Here is a tiny trained network, its code and every weight. The questions are about switching its units off for an input and a target symbol, where a switched-off unit gives its printed mean instead of its output.

import numpy as np


def w(rows, s, z=0):
    codes = np.array(rows[::2]) - 128.0
    scale = np.full(codes.shape[1], s)
    scale[-1] = z or s
    return codes * scale


def f(y):
    return np.maximum(y, 0)


def softmax(a):
    e = np.exp(a - a.max(-1, keepdims=True))
    return e / e.sum(-1, keepdims=True)


def log_softmax(a):
    a = a - a.max(-1, keepdims=True)
    return a - np.log(np.exp(a).sum(-1, keepdims=True))


def net(x, mask):
    ids = ['ΓΠΣΨΩβεζθμξτφ'.index(c) for c in x.split()]
    T = len(ids)
    res = E[ids] + P[:T]
    r = res
    for j in range(2):
        rows = slice(2 * j, 2 * j + 2)
        q, k, v = (r @ M[0][rows].T for M in (Q, K, V))
        z = softmax(np.where(np.tri(T) > 0, q @ k.T / 2**0.5, -1e9)) @ v
        o = O[0][rows]
        res = res + np.where(mask[j], z, o[:, -1]) @ o[:, :-1]
    y = f(res @ A[0][:, :-1].T + A[0][:, -1])
    res = res + np.where(mask[2:14], y, B[0][:, -1]) @ B[0][:, :-1]
    return log_softmax(res[-1] @ U[:, :-1].T + U[:, -1])


Q, K, V, O, A, B = {}, {}, {}, {}, {}, {}
E = w([
[122,71,101],'Γ',
[31,108,64],'Π',
[92,146,122],'Σ',
[130,71,113],'Ψ',
[118,150,145],'Ω',
[3,108,70],'β',
[21,245,110],'ε',
[106,156,131],'ζ',
[123,78,99],'θ',
[144,147,246],'μ',
[208,175,113],'ξ',
[127,58,219],'τ',
[131,75,99],'φ',
],0.018)
P = w([
[169,166,3],'0',
[74,121,89],'1',
[71,124,116],'2',
[47,135,148],'3',
[74,141,165],'4',
[60,159,184],'5',
],0.0041)
Q[0] = w([
[104,102,122],'H0',
[154,186,50],'H0',
[48,101,222],'H1',
[8,133,135],'H1',
],0.015)
K[0] = w([
[68,46,24],'H0',
[229,144,66],'H0',
[1,89,174],'H1',
[23,92,30],'H1',
],0.0082)
V[0] = w([
[192,190,37],'H0',
[161,129,161],'H0',
[114,1,16],'H1',
[142,37,191],'H1',
],0.007)
O[0] = w([
[85,168,164,90],'H0',
[173,76,92,86],'H0',
[7,109,134,255],'H1',
[149,145,176,85],'H1',
],0.011,0.0046)
A[0] = w([
[106,159,151,60],'N0',
[107,27,140,202],'N1',
[166,129,150,132],'N2',
[60,108,137,48],'N3',
[57,173,57,254],'N4',
[74,138,175,51],'N5',
[177,160,128,181],'N6',
[177,210,139,243],'N7',
[112,4,56,157],'N8',
[80,124,87,119],'N9',
[125,125,161,78],'N10',
[207,80,188,29],'N11',
],0.012,0.0054)
B[0] = w([
[190,155,183,136],'N0',
[185,165,89,202],'N1',
[171,74,171,138],'N2',
[166,156,162,194],'N3',
[140,66,109,255],'N4',
[173,212,212,166],'N5',
[58,242,212,142],'N6',
[12,118,134,155],'N7',
[163,254,97,202],'N8',
[221,89,127,193],'N9',
[109,201,178,131],'N10',
[90,18,135,146],'N11',
],0.0074,0.017)
U = w([
[215,181,5,192],'Γ',
[205,200,161,177],'Π',
[153,126,122,73],'Σ',
[121,108,104,97],'Ψ',
[99,103,94,71],'Ω',
[158,229,212,24],'β',
[1,139,25,95],'ε',
[132,104,130,70],'ζ',
[78,9,58,254],'θ',
[113,77,218,53],'μ',
[36,205,126,106],'ξ',
[252,13,154,69],'τ',
[122,93,114,118],'φ',
],0.009,0.0048)

Each question gives the input, a string of symbols that net reads in full, and the target symbol t.
The units are the heads (2 rows each of Q, K, V and O) and the neurons (one row each of A and B). Each row of codes is followed by its name. A weight is (code - 128) times the scale printed after its matrix; where a second scale follows, it is the last column's (O, A, B and U).
mask holds one flag per unit, heads first, then neurons. A switched-off unit (its flag False) gives its mean, the last column of its rows in O or B, instead of its output. The means were averaged over made-up inputs and are rounded, as every weight is.
A unit's drop is (log p(t) with every unit on - log p(t) with that unit switched off) / (log p(t) with every unit on - log p(t) with every unit switched off).
The circuit of an input: a set's keep is (log p(t) with only the set's units on - log p(t) with every unit switched off) / (log p(t) with every unit on - log p(t) with every unit switched off). Starting from the 12 units with the biggest drops (on a tie, the unit counted first), units are removed one at a time, each time the one whose removal leaves the highest keep (on an exact tie, the one counted first), for as long as the keep stays at least 0.8.
circuit, biggest first: the units of the circuit, biggest drop first
top k neurons: the k neurons with the biggest drops, biggest first
heads that matter: for each layer, one digit per head in row order, 1 if its drop is at least 0.15 and else 0, layers parted by /
drop of u: that unit's drop, to one decimal
input Γ ζ Σ θ Γ, target Γ: circuit, biggest first	N8, N1
input ξ τ φ Ψ, target Γ: circuit, biggest first	H0, N8
input Σ Σ Ψ Σ ζ θ, target Γ: circuit, biggest first	N8, N7, N1
input Σ Σ φ, target Γ: circuit, biggest first	N8, N1
input Π Σ β, target Γ: top 4 neurons	N8, N9, N4, N1
input ζ ε Ψ ε ξ θ, target Γ: circuit, biggest first	H1, N8
input ξ Γ Γ τ Π, target Γ: circuit, biggest first	N8, N9, N7
input Σ ξ Ψ θ ε, target ε: circuit, biggest first	H1, N7, N3, N5
input Γ Ψ Π Γ τ, target Π: top 2 neurons	N1, N7
input Γ Ω Ψ, target Γ: heads that matter	00
input ζ τ Ψ τ, target τ: heads that matter	11
input Σ Σ Σ, target θ: heads that matter	01
input ζ β Σ τ, target β: top neuron	N5
input ζ φ Σ μ, target μ: top 2 neurons	N8, N11
input Σ ζ μ, target μ: drop of N11	0.4
input Ψ Σ Σ Σ φ, target Γ: drop of N8	0.3
input ε Ψ ζ Π, target Γ: drop of H0	-0.1
input Ω Π τ, target Π: drop of N1	0.3
